[  90 -256  232 -397 -224    2  177   -5  -45  420  215    9 -138 -114
  -13  128   88 -402  -99 -167 -176 -158  124  609 -312   21 -206  202
  528  -86  -57  192 -448  -66 -138]
q880
[ -77 -219  407 -229 -351   75  -24   35  -26  278  147  255    3 -155
  -74  108  -53 -220  170 -100  -45   51  -72   69 -494    0  -19 -152
 -133   31  -88  -14 -249  176 -138]
q880
[  24   88  433 -191  -59  246 -293 -120   86  -77  162  -69  223   27
  172   -2 -119   -5  -99  125 -165 -143  120 -337 -129  205  188  115
 -222  216  -72 -140   96  290   15]
q880
[ -43   33 -118   36 -130  150 -207  -32  160  215 -231 -495  199  -75
  -48  -13  -38  210  -19  266   69  241   51 -177 -115  227   18    2
 -324  301  -25   71  179   13   37]
q208
[ -14    9  391 -113 -149  -81 -238 -125   16 -154  109  211  146 -186
 -187  166 -148 -191  -92 -433  -63  201   52  230 -119  144 -207 -103
   14 -123   80  222 -137  134  193]
q789
[-154 -270  156   50 -163   96  268    5 -238  264   53  -17 -159 -275
 -116  180   18 -596  167 -302  234  120 -248   23   74  -11 -153 -183
 -550 -124  105  153  120  -42  290]
q493
[  85   82  159   38 -208  -47 -266  155 -170 -173    3  337  191 -311
 -234  222   36 -163   45 -583 -197  -15   10  335  109   49  -36  -99
  147 -305  224   28 -325   71  106]
q127
[  39  115  -70 -106  103  162 -316   16  113   30   70 -391  212 -102
  -64 -140 -125  210  -67    5  -46  105  197 -181  124  130   92   -5
 -345  246  170   30  534    4  -98]
q789
[  55  335 -169  -62 -246  -67  145   51   42  128   76  315  198  -50
 -220  361  -66 -339  133 -113 -167  155 -238  662 -164   -1    1 -341
  317 -261  378   61  452  -53   23]
q63
[ -98 -188 -141  351  174 -249  -56  104 -239 -431  162  -40    6  -74
 -119  198  112  -50  149   17  183 -218   51  183  170 -313   25   32
  606 -181  -92  171   97  -94  -73]
q127
[  89 -322  -66 -251   32  224  324  224  170  683 -105    2 -239   82
    0 -231  149  -14  288  170 -403   -8  166 -102  136  -57 -193   39
 -408  147 -242 -130  419  -19 -156]
q208
[ 188  274  113   57   51  140 -139 -194 -102 -142  200  -42  228  -16
  -64  138 -212  222 -109   20  -78   71   27 -249  -50  189  -44 -143
 -306  -35  -80   77  350 -306 -395]
q220
[ 158 -233 -216  297  211  341 -169 -101  259 -474  206   -5 -237  110
  -64  272   49  -78   73  219  220 -286  226   38 -192 -299  428 -118
  705  191 -303  370 -541 -128  153]
q208
[  -8 -234   63 -145  -68  -98  378  142 -195  291 -180 -295 -303 -291
 -179  100   52 -539   87 -336  180  142 -249  247 -275   89  -51 -101
 -340 -167 -305  204 -442  134   22]
q220
[ 116   67  217 -143 -117 -101 -200  155  -29 -297  -73  155   22  -67
  -73  -72   71  101 -412 -203 -301 -252   77  -29 -111  206  -15   78
 -375  -36 -140 -256  134  302   10]
q789
[ 178 -417 -208   14  -55  -91  -17  143  188  177  -72 -474  231  149
  105 -164  233  -56  104  208    1 -280  -18  104  181    2  260  400
   64  274  -19 -348 -124  117 -237]
q607
[  53   80  -66  279 -115 -136   94  171 -198  151  -94  139 -187 -299
 -263  -61  -25  417   84  127  147  182   94   39   34   70   27  -11
  273 -513 -433  170 -469 -214 -526]
q63
[  17  -96   83  -35   37  138 -222  191   43  174 -171  -52 -142 -180
 -155   40  109 -162   61 -187  -56   31  111  196  193 -151  -25 -252
 -270 -139   13   41  -59  427  314]
q607
[  45   71  -76   34 -146  -90  -49  152  -26   -7  112  400   57 -150
 -182  185   63 -230  -26 -435   11  -33   33  346 -151 -127    9  -47
  279 -353  233  207 -232  102  -47]
q63
[ -86    0  -93  -67  108   92  296 -159  124   56  -71 -250   36  127
  141  -52  -84  227 -154  239  155 -106 -138 -347 -403  148  -11  -70
 -177  -33  -65   72    0 -111  -19]
q127
[  11  353  232   60   83  135 -310 -101   73 -359   80 -637  253  -50
   34   19  -13  145   27 -142   58 -315   72    0   48  -62  310 -120
   68  160  173   59  208  269  -73]
q220
[  45 -212 -377  492 -100 -276 -178  314 -234 -389 -233  122 -332 -198
 -204  125  132  191  -43 -211   27 -155   77  113   26 -416  393 -194
  285 -104 -299   44   62 -218 -327]
q63
[-158   -1  428  -15 -106  189 -425   52   14 -140   59  254  268 -175
   -6  145  -89  -29 -161 -415 -240 -366  102   12 -127  -76   77 -222
   68  -85  185  119   83  298  162]
q607
[  87  451 -270  111  -56 -250 -541  146   16   51 -274   44   58 -203
 -151   89  171  278 -382  -12 -369  296  336  474  419  -14  246   46
  531  188  208 -271  206    7   -1]
q63
[  -7  -21  211 -135  -91 -264 -166  264  -56   27 -168  392 -112 -137
 -151    5   37  -63   22 -534 -247  156  124  156  102   -2 -217  114
   62 -387  184   82    6  136  156]
q880
[ 280 -339 -178   66  173 -329 -318  140  -76 -236    5 -112 -413   93
  -16 -223  194   -4 -380  -37  -82 -149  192  -61  249 -155   -7  176
   20  274 -328  -73  203  -78   23]
q880
[ 181  293 -263   90   77  125 -281  -25  126   32  110 -340  259  -65
 -117  -97   23  283 -129  129  -87   19   74 -146 -115   47  -16  144
 -210  368  157   75  317 -270 -268]
q63
[ -19  287  190  106  186  265 -302 -199   17 -569  282   47  206  -58
 -125  -63 -249  181 -417 -177   75 -312   95 -157   47  151  181 -196
 -241  -87  -63  161  198  277  -29]
q220
[ -18   44  235  122   52  -79 -243   -5 -110 -171   72  -88 -218 -316
 -203   83   39 -162 -113 -209  269   79  -75 -105   28  -93    6 -145
 -362 -297  -43  -10 -432  206  301]
q220
[ -28 -262  320 -132 -171  385  192  147    6  240 -124  284 -191  201
  250  174 -191  -86  282  164 -207 -163 -153  -22 -380 -312  -69 -254
 -774   41 -378  162  -64  213 -304]
q63
[-122  413  273 -221 -394  272  -48   97  214  496   70  240  216 -238
   62    7  -95   91 -194  112 -376 -245 -170  284 -551   -8 -185  168
 -304  -10  138  -73 -453  199 -117]
q220
[ -16  150 -148  221    0 -419 -322  409 -110 -332 -120  -38  126 -249
 -137 -138   19  144  158 -314 -194 -173    9  309  -21 -254  140  403
  631   28 -192  101 -325  141 -428]
q127
[  63  -33  -94 -250 -114  -61 -322  475 -223  191   41  252  127 -484
 -195  211   -8 -384 -185 -461 -316  172  251  490  321  171  -11  318
  -24 -215  357  123   75   44  124]
q493
[ -51 -390  190  -44 -164 -119   51  295 -182 -110  -60  571  148  -36
 -108  252  -22 -159   25 -409    2 -148   19  449  -96   27 -185  -52
  284 -478   -4  272 -342  167 -103]
q493
[-142  144  356  -50  -11 -187  -46   41  -82  210 -352 -554  -82 -209
  -76  -52   89 -217    0 -348   54   62 -242   13  -19   56  -35    5
 -266 -114   36 -130 -113  321  143]
q607
[ -92   73  281  -28    9  234 -194  100   76  251  -24   98  -57 -129
  -96  155 -189   -9   52  -11 -107  135   88   41  244  118  248 -227
    0 -142   48   59  100   37   41]
q208
[ 143 -389 -242  221 -205 -118  272  112  363  341 -271 -166 -151  181
   -7   81  266  308   42   93  -94 -109  249   -2   75  -25  137  419
   86 -121  -13  -67  162 -379 -384]
q789
[  45  134   97  171 -276 -408 -512  302 -136 -404   87  111   27 -428
 -218 -111   88  353  -97 -368  -93  -19  375  220   60 -209 -177  238
   92 -146   -6  281   -2  271 -172]
q493
[ -86  122  -24 -217   21   29   27  -34 -388 -349 -119 -115  346 -245
  -17  119  -81 -290 -324 -378  -64  -83  -45  384 -183  295  -11   54
  288  -86  -20   36 -371  234  112]
q880
[ -30  -22   57  -72 -193  224   68 -131  119   67  -93  -29  730 -195
 -120  146 -141   33  170 -153 -154  234 -119   55 -208  234  -82 -260
 -609   -8  246  -96   14  216   35]
q63
[  59  -83 -414  219 -310 -467   94  375 -367  -33 -210 -320 -162 -455
  -87  -42  349  106 -181 -208  290  -56  109  249  -52  -10  -27  117
  297 -234  -95  189 -417  -67  -47]
q789
[ -66  -61  294 -173   44    3  126  155 -417  202  -86 -557 -251 -267
  -17  -19   50 -227  185 -452  223   -9    5  186  336   36   65 -243
  -75 -207  140  253    4   66  -48]
q607
[ 107 -257 -171    1   71 -104 -290   46 -181 -204 -129   -8 -374  206
  -75 -243   90   13 -148   87  -77 -158   16   30  275  -66   96  316
  391  235 -269 -259   86 -406 -218]
q63
[  84 -230  144 -308  -66   87  273   86 -212 -278 -114   93  -18  153
  138  258    5 -309 -251 -595 -182 -374 -223  408 -218 -109 -371 -340
 -813 -123  288  199  151  114  200]
q220
[  54  284   60    6  240  195 -270  -94  274  -27  124 -435  399   48
   65  -31  -33  185   72  -40   70    0  173 -294  -14  -66   68  -41
 -280  127  328  179  279  284  -18]
q63
[  97 -118  -25 -159    1  -86 -189  158  -57 -215  179  189  -85 -228
 -275  356  -21 -325   49 -526  -34  -98   81  552 -319 -157   17 -260
  771 -339  203  451 -295 -131  150]
q127
[ -36  394   49  123  -81 -272 -170  263 -213 -174 -188  233  219 -256
   31   41  -42  263 -102 -367 -151   89  136  246  344   87  165  225
  441 -278  209   -8 -259   58 -225]
q493
[  81 -268 -330  155   25  159 -114   15   17  -72  194  -58 -198   71
 -111  -41  -25   22 -167  270  286 -226   11 -121  160    5  213  -85
  -91 -100  -75   29  248 -193  -22]
q127
[ 122   96  142 -102  239  144  -95  -33   40 -113  125  -49  157   22
 -164   36    1   24  -80  -99  -43  -49  -11  -45 -179   90 -241 -274
 -224   60   21   73  155   39   47]
q789
[  58  140  260  -65 -172  159  -61  -70  130   81  148  143  365 -134
   -6  246  -48  -18  -87 -173 -267  -25  124  321  -64   94  -40 -163
  -31    3  267  118   33  177   81]
q880
[-387  -23  114 -155  184  623  256  -86   82  412 -205 -283 -118  335
  231  104   90  -57  477  137   81 -207  126 -205 -336 -359    9   17
  217  327   69  182  319   10 -256]
q493
[ 197   41  -48  176 -154   -1  259  138 -167 -418  205  457  284  -36
  -46  -61  145  412   -8 -125  -87 -474 -100  -60 -283  106  -44  120
   49  -91   59   -7 -431 -309 -456]
q607
[-113 -211  147  -49 -197   14 -126  278 -420  -57  -15 -162 -182 -459
 -237  201 -111 -359   63 -258  177   -2  -12  294  124  -71  -76 -234
 -399 -574 -106  199  185  284  103]
q493
[  -8 -201  -60  232  358  -10   20   75   -4  -80 -120  125    9   55
 -120   41  183  195 -251  135 -119  -61   89  136  249   53  -28   61
   89  371 -227  -22 -165 -165  -30]
q220
[  45  296  103  146   19   28 -273  -73   78 -356  197 -229  207 -182
 -120   87   -6   41   47  -50   44 -102   15 -260 -246   27  342   33
   84  150   67   19  112   71  -67]
q607
[ 123  -88  247 -139 -376  480 -218  201 -102  354  178   49  296 -154
    8  159  -76  210   -7  307 -581 -160  190  345  182   86 -377  103
 -845  314   38   60  424 -151 -356]
q208
[-145  -23 -122   46 -329  -52  303  501 -150  -65  170  899  283 -203
 -128  389   -7 -177  353  315 -272 -111 -248   64 -476  183  125  428
  127 -254  -12  -80  -71 -167 -205]
q127
[  45 -177  -93  -86  -45 -369  -42  134 -216 -571   65  659  -81  -34
 -127  195   16 -469  101 -557 -105  -48  -32  435   -9 -212   22   63
  730 -430  116   27 -242   54  216]
q607
[-199  294 -109   88  361  149 -134  -53  207 -138 -128 -206  156  104
   93  -62  -33  302   62   26   50   -4   57 -278 -126 -217  132 -130
   72  276  264  140  263  122   96]
q607
[ -12 -190 -109  107  -81 -516 -243  461 -297  235 -395  -89   82 -255
  -39 -165  259   44 -193 -124  -36   48   78  -34  123   93 -190  301
   51 -164 -314  -98 -201  319 -100]
q607
[-103 -155  204 -354  105  117   60 -135 -602 -210   -4  -63    9 -103
  180 -208 -154   63 -257 -324   35 -214  165  206   10   50 -380  -87
  390 -245 -253  213 -544   19 -152]
q880
[ 121   83   12  -83  114  277 -215  -99  122  -57   83 -174   19   32
   37   65  -53  117   65  175 -124  157  197 -270  -89  -58  108  196
 -402  302   22  -71   84  -56 -135]
q880
[   5  -20 -122   38  -60   74  -73  -47  148 -333  106  -89 -240    8
  -14 -167   65  124 -354 -144  203 -396  141 -262 -247  -97  281   24
 -107  -16   17   43  180  138   18]
q493
[  28 -492  -15  159  213  274   -6  -47  106 -162 -176  -60   94  110
   25   74 -139  207 -248  324 -121  -13   81  148  397  205  139   61
 -343  360 -334   -9 -300 -119   19]
q208
[   7  224 -264   93  203  195   23   50    2  213   85 -246  340  -89
 -105  -53   23  -15  224  -59   88  131   91 -332  167   54  -31 -107
 -305  -58  249  166  698   46  -68]
q63
[ 337 -189  -39 -171  -64  -61  483   -4   19  431  108  -72  197  164
   15   34  335    1  -47  238 -350 -149  -52  239 -140  120 -511  114
 -304  164  -29 -181  190 -282 -300]
q63
[ -11  -45   58  -10  151   60   17   49 -329 -168  -73 -263   88 -191
 -159  -87   21 -155  221 -221  213   54  -57  -91  264  119 -161  -63
 -172 -403  -14  -32 -107  179  166]
q880
